Below are the code and all the weights of a small trained network. Each question names an input and a target symbol and asks about switching units off, where a switched-off unit gives its printed mean instead of its output.

import numpy as np


def w(rows, s, z=0):
    codes = np.array(rows[::2]) - 128.0
    scale = np.full(codes.shape[1], s)
    scale[-1] = z or s
    return codes * scale


def f(y):
    return y / 2 * (1 + np.tanh(0.7978845608 * (y + 0.044715 * y**3)))


def softmax(a):
    e = np.exp(a - a.max(-1, keepdims=True))
    return e / e.sum(-1, keepdims=True)


def log_softmax(a):
    a = a - a.max(-1, keepdims=True)
    return a - np.log(np.exp(a).sum(-1, keepdims=True))


def net(x, mask):
    ids = ['αγδεζηθλμξστψω'.index(c) for c in x.split()]
    T = len(ids)
    res = E[ids] + P[:T]
    r = res
    for j in range(2):
        rows = slice(2 * j, 2 * j + 2)
        q, k, v = (r @ M[0][rows].T for M in (Q, K, V))
        z = softmax(np.where(np.tri(T) > 0, q @ k.T / 2**0.5, -1e9)) @ v
        o = O[0][rows]
        res = res + np.where(mask[j], z, o[:, -1]) @ o[:, :-1]
    y = f(res @ A[0][:, :-1].T + A[0][:, -1])
    res = res + np.where(mask[2:14], y, B[0][:, -1]) @ B[0][:, :-1]
    return log_softmax(res[-1] @ U[:, :-1].T + U[:, -1])


Q, K, V, O, A, B = {}, {}, {}, {}, {}, {}
E = w([
[217,123,107],'α',
[207,114,98],'γ',
[216,61,91],'δ',
[209,131,108],'ε',
[208,125,99],'ζ',
[212,94,95],'η',
[225,252,152],'θ',
[201,97,120],'λ',
[160,131,230],'μ',
[148,205,37],'ξ',
[159,3,213],'σ',
[159,89,120],'τ',
[156,254,193],'ψ',
[152,112,120],'ω',
],0.0069)
P = w([
[184,137,111],'0',
[203,151,111],'1',
[184,136,127],'2',
[143,158,111],'3',
[144,164,145],'4',
[105,112,65],'5',
[110,172,118],'6',
[219,121,254],'7',
[100,108,61],'8',
[118,164,191],'9',
],0.0071)
Q[0] = w([
[252,131,73],'head 1',
[56,140,89],'head 1',
[218,189,106],'head 2',
[214,96,227],'head 2',
],0.021)
K[0] = w([
[18,126,151],'head 1',
[169,158,172],'head 1',
[103,202,196],'head 2',
[131,77,251],'head 2',
],0.021)
V[0] = w([
[141,18,194],'head 1',
[140,41,4],'head 1',
[110,22,89],'head 2',
[160,78,195],'head 2',
],0.017)
O[0] = w([
[38,167,21,104],'head 1',
[245,242,68,144],'head 1',
[108,244,214,2],'head 2',
[23,121,125,180],'head 2',
],0.012,0.0074)
A[0] = w([
[229,155,194,133],'neuron 1',
[125,163,7,51],'neuron 2',
[204,20,166,69],'neuron 3',
[172,244,99,204],'neuron 4',
[64,58,160,174],'neuron 5',
[78,114,74,138],'neuron 6',
[204,81,46,31],'neuron 7',
[87,106,54,128],'neuron 8',
[153,56,145,5],'neuron 9',
[89,177,254,106],'neuron 10',
[132,196,135,132],'neuron 11',
[135,173,57,48],'neuron 12',
],0.006,0.0023)
B[0] = w([
[199,68,152,172],'neuron 1',
[55,203,171,174],'neuron 2',
[83,179,220,253],'neuron 3',
[133,117,13,177],'neuron 4',
[115,129,44,187],'neuron 5',
[127,72,161,159],'neuron 6',
[96,194,182,255],'neuron 7',
[101,74,155,177],'neuron 8',
[61,206,134,171],'neuron 9',
[7,166,115,117],'neuron 10',
[79,202,56,124],'neuron 11',
[71,235,114,143],'neuron 12',
],0.012,0.0062)
U = w([
[129,118,93,197],'α',
[143,123,103,84],'γ',
[142,133,97,131],'δ',
[192,90,165,182],'ε',
[126,162,84,116],'ζ',
[139,104,111,234],'η',
[57,100,190,170],'θ',
[136,113,114,33],'λ',
[134,136,87,56],'μ',
[128,131,100,2],'ξ',
[104,2,82,230],'σ',
[24,135,123,9],'τ',
[55,192,169,69],'ψ',
[131,132,112,89],'ω',
],0.0053,0.0026)

Each question gives the input, a string of symbols that net reads in full, and the target symbol t.
The units are the heads (2 rows each of Q, K, V and O) and the neurons (one row each of A and B). Each row of codes is followed by its name. A weight is (code - 128) times the scale printed after its matrix; where a second scale follows, it is the last column's (O, A, B and U).
mask holds one flag per unit, heads first, then neurons. A switched-off unit (its flag False) gives its mean, the last column of its rows in O or B, instead of its output. The means were averaged over made-up inputs and are rounded, as every weight is.
A unit's drop is (log p(t) with every unit on - log p(t) with that unit switched off) / (log p(t) with every unit on - log p(t) with every unit switched off).
The circuit of an input: a set's keep is (log p(t) with only the set's units on - log p(t) with every unit switched off) / (log p(t) with every unit on - log p(t) with every unit switched off). Starting from the 12 units with the biggest drops (on a tie, the unit counted first), units are removed one at a time, each time the one whose removal leaves the highest keep (on an exact tie, the one counted first), for as long as the keep stays at least 0.8.
circuit, biggest first: the units of the circuit, biggest drop first
most important unit: the unit with the biggest drop
k most important neurons: the k neurons with the biggest drops, biggest first
heads that matter: for each layer, one digit per head in row order, 1 if its drop is at least 0.15 and else 0, layers parted by /
drop when u is switched off: that unit's drop, to one decimal
input δ θ λ ξ ε ψ λ θ ψ δ, target θ: circuit, biggest first	neuron 3; head 1
input η θ ζ α τ θ δ μ θ λ, target σ: heads that matter	01
input ξ θ δ, target ε: circuit, biggest first	head 1; neuron 1
input ψ ε ξ, target θ: circuit, biggest first	neuron 3; head 1
input τ σ ξ ξ ζ ξ λ, target ε: circuit, biggest first	head 1; neuron 1; head 2
input ξ θ ζ, target ε: heads that matter	10
input σ ε θ, target ψ: heads that matter	10
input θ μ α μ η α η μ δ γ, target σ: circuit, biggest first	head 2; neuron 3; neuron 7
input ξ θ θ η δ γ μ μ θ ε, target σ: most important unit	head 2
input ψ ζ θ μ μ, target σ: 4 most important neurons	neuron 7; neuron 5; neuron 2; neuron 12
input θ θ ξ μ ψ, target θ: 3 most important neurons	neuron 3; neuron 9; neuron 4
input μ δ μ δ, target σ: 2 most important neurons	neuron 3; neuron 7
input μ δ μ λ η μ μ γ μ θ, target σ: drop when neuron 7 is switched off	0.1
input δ ζ ξ, target ε: most important unit	head 1
input θ θ γ μ λ σ α θ, target τ: drop when neuron 1 is switched off	0.0
input ψ ψ α, target θ: drop when neuron 3 is switched off	0.6
